Below is a small trained network, with its code and all its weights. Each question gives an input and a target symbol and asks what happens when units are switched off, that is, made to give their printed mean instead of their output.

import numpy as np


def w(rows, s, z=0):
    codes = np.array(rows[::2]) - 128.0
    scale = np.full(codes.shape[1], s)
    scale[-1] = z or s
    return codes * scale


def f(y):
    return y / 2 * (1 + np.tanh(0.7978845608 * (y + 0.044715 * y**3)))


def softmax(a):
    e = np.exp(a - a.max(-1, keepdims=True))
    return e / e.sum(-1, keepdims=True)


def log_softmax(a):
    a = a - a.max(-1, keepdims=True)
    return a - np.log(np.exp(a).sum(-1, keepdims=True))


def net(x, mask):
    ids = ['ΛΦαδσω'.index(c) for c in x.split()]
    T = len(ids)
    res = E[ids] + P[:T]
    r = res
    for j in range(2):
        rows = slice(3 * j, 3 * j + 3)
        q, k, v = (r @ M[0][rows].T for M in (Q, K, V))
        z = softmax(np.where(np.tri(T) > 0, q @ k.T / 3**0.5, -1e9)) @ v
        o = O[0][rows]
        res = res + np.where(mask[j], z, o[:, -1]) @ o[:, :-1]
    y = f(res @ A[0][:, :-1].T + A[0][:, -1])
    res = res + np.where(mask[2:14], y, B[0][:, -1]) @ B[0][:, :-1]
    return log_softmax(res[-1] @ U[:, :-1].T + U[:, -1])


Q, K, V, O, A, B = {}, {}, {}, {}, {}, {}
E = w([
[115,108,120,93,138],'Λ',
[141,190,71,61,61],'Φ',
[188,170,86,148,143],'α',
[141,211,133,160,3],'δ',
[6,176,42,109,189],'σ',
[211,98,66,60,126],'ω',
],0.017)
P = w([
[213,255,192,111,191],'0',
[177,215,109,129,155],'1',
[167,180,78,151,156],'2',
[140,147,68,161,145],'3',
[135,104,97,154,128],'4',
[117,75,107,170,107],'5',
[111,57,94,180,90],'6',
[119,27,112,180,92],'7',
[97,21,115,186,56],'8',
[123,80,111,180,70],'9',
],0.0051)
Q[0] = w([
[30,109,162,127,184],'h1',
[85,151,248,77,133],'h1',
[107,68,166,123,139],'h1',
[149,37,188,70,172],'h2',
[126,59,186,99,142],'h2',
[65,99,145,157,87],'h2',
],0.014)
K[0] = w([
[97,253,161,84,171],'h1',
[100,195,150,186,117],'h1',
[197,225,169,102,182],'h1',
[195,204,120,61,154],'h2',
[203,226,81,186,24],'h2',
[136,157,182,201,123],'h2',
],0.011)
V[0] = w([
[73,143,159,179,161],'h1',
[114,184,245,150,156],'h1',
[182,254,99,157,152],'h1',
[122,106,105,174,99],'h2',
[231,154,166,65,162],'h2',
[210,223,128,131,158],'h2',
],0.0072)
O[0] = w([
[77,133,108,157,130,38],'h1',
[94,194,27,160,146,3],'h1',
[78,203,246,98,193,229],'h1',
[168,165,102,165,146,108],'h2',
[115,2,16,187,79,91],'h2',
[217,67,163,136,8,175],'h2',
],0.0068,0.0058)
A[0] = w([
[89,73,150,120,141,161],'n1',
[231,73,137,174,147,181],'n2',
[97,145,96,165,155,69],'n3',
[82,147,124,138,161,73],'n4',
[54,121,31,176,117,54],'n5',
[158,82,77,57,198,212],'n6',
[141,30,144,83,210,236],'n7',
[156,92,146,119,205,1],'n8',
[162,183,204,252,107,102],'n9',
[78,92,121,59,87,242],'n10',
[104,223,196,103,174,86],'n11',
[153,50,105,160,167,1],'n12',
],0.012,0.0065)
B[0] = w([
[146,193,76,161,101,137],'n1',
[76,83,210,67,200,212],'n2',
[167,93,178,69,49,138],'n3',
[159,88,146,103,69,156],'n4',
[135,121,179,1,159,131],'n5',
[75,147,193,129,49,197],'n6',
[28,141,143,166,81,199],'n7',
[191,138,124,48,75,123],'n8',
[76,35,26,71,146,192],'n9',
[175,216,148,182,169,210],'n10',
[127,135,102,47,85,252],'n11',
[175,172,98,96,165,140],'n12',
],0.0085,0.012)
U = w([
[39,182,92,226,189,253],'Λ',
[193,146,143,155,118,85],'Φ',
[102,123,104,141,254,169],'α',
[103,97,82,163,88,84],'δ',
[71,180,105,116,183,19],'σ',
[170,71,170,138,78,51],'ω',
],0.0085,0.006)

Each question gives the input, a string of symbols that net reads in full, and the target symbol t.
The units are the heads (3 rows each of Q, K, V and O) and the neurons (one row each of A and B). Each row of codes is followed by its name. A weight is (code - 128) times the scale printed after its matrix; where a second scale follows, it is the last column's (O, A, B and U).
mask holds one flag per unit, heads first, then neurons. A switched-off unit (its flag False) gives its mean, the last column of its rows in O or B, instead of its output. The means were averaged over made-up inputs and are rounded, as every weight is.
A unit's drop is (log p(t) with every unit on - log p(t) with that unit switched off) / (log p(t) with every unit on - log p(t) with every unit switched off).
The circuit of an input: a set's keep is (log p(t) with only the set's units on - log p(t) with every unit switched off) / (log p(t) with every unit on - log p(t) with every unit switched off). Starting from the 12 units with the biggest drops (on a tie, the unit counted first), units are removed one at a time, each time the one whose removal leaves the highest keep (on an exact tie, the one counted first), for as long as the keep stays at least 0.8.
circuit, biggest first: the units of the circuit, biggest drop first
top k neurons: the k neurons with the biggest drops, biggest first
heads that matter: for each layer, one digit per head in row order, 1 if its drop is at least 0.15 and else 0, layers parted by /
drop of u: that unit's drop, to one decimal
input Λ α δ, target δ: circuit, biggest first => [n9]
input σ δ δ ω α δ ω Φ, target Φ: circuit, biggest first => [n10 n9 n7]
input Φ δ δ δ, target δ: circuit, biggest first => [n9 n2]
input σ Φ α α σ α δ, target σ: circuit, biggest first => [h2 n11]
input Λ α δ α Λ δ δ, target Λ: circuit, biggest first => [n11 h2]
input Φ ω α, target ω: top 2 neurons => [n10 n9]
input ω ω ω δ σ ω Φ δ Φ α, target α: heads that matter => 00
input δ σ α α Φ δ σ, target σ: heads that matter => 01
input α δ Φ Λ δ Φ δ δ δ, target Λ: circuit, biggest first => [n11 h1]
input σ ω δ Λ δ α Φ σ, target σ: top 2 neurons => [n11 n5]
input Λ ω σ Λ Λ Φ, target Λ: top 2 neurons => [n11 n4]
input α α Φ σ σ δ, target σ: drop of n11 => 0.2
input δ δ α δ σ δ α, target σ: drop of h2 => 1.1
input σ ω ω σ α Λ δ α, target α: drop of n2 => 0.3
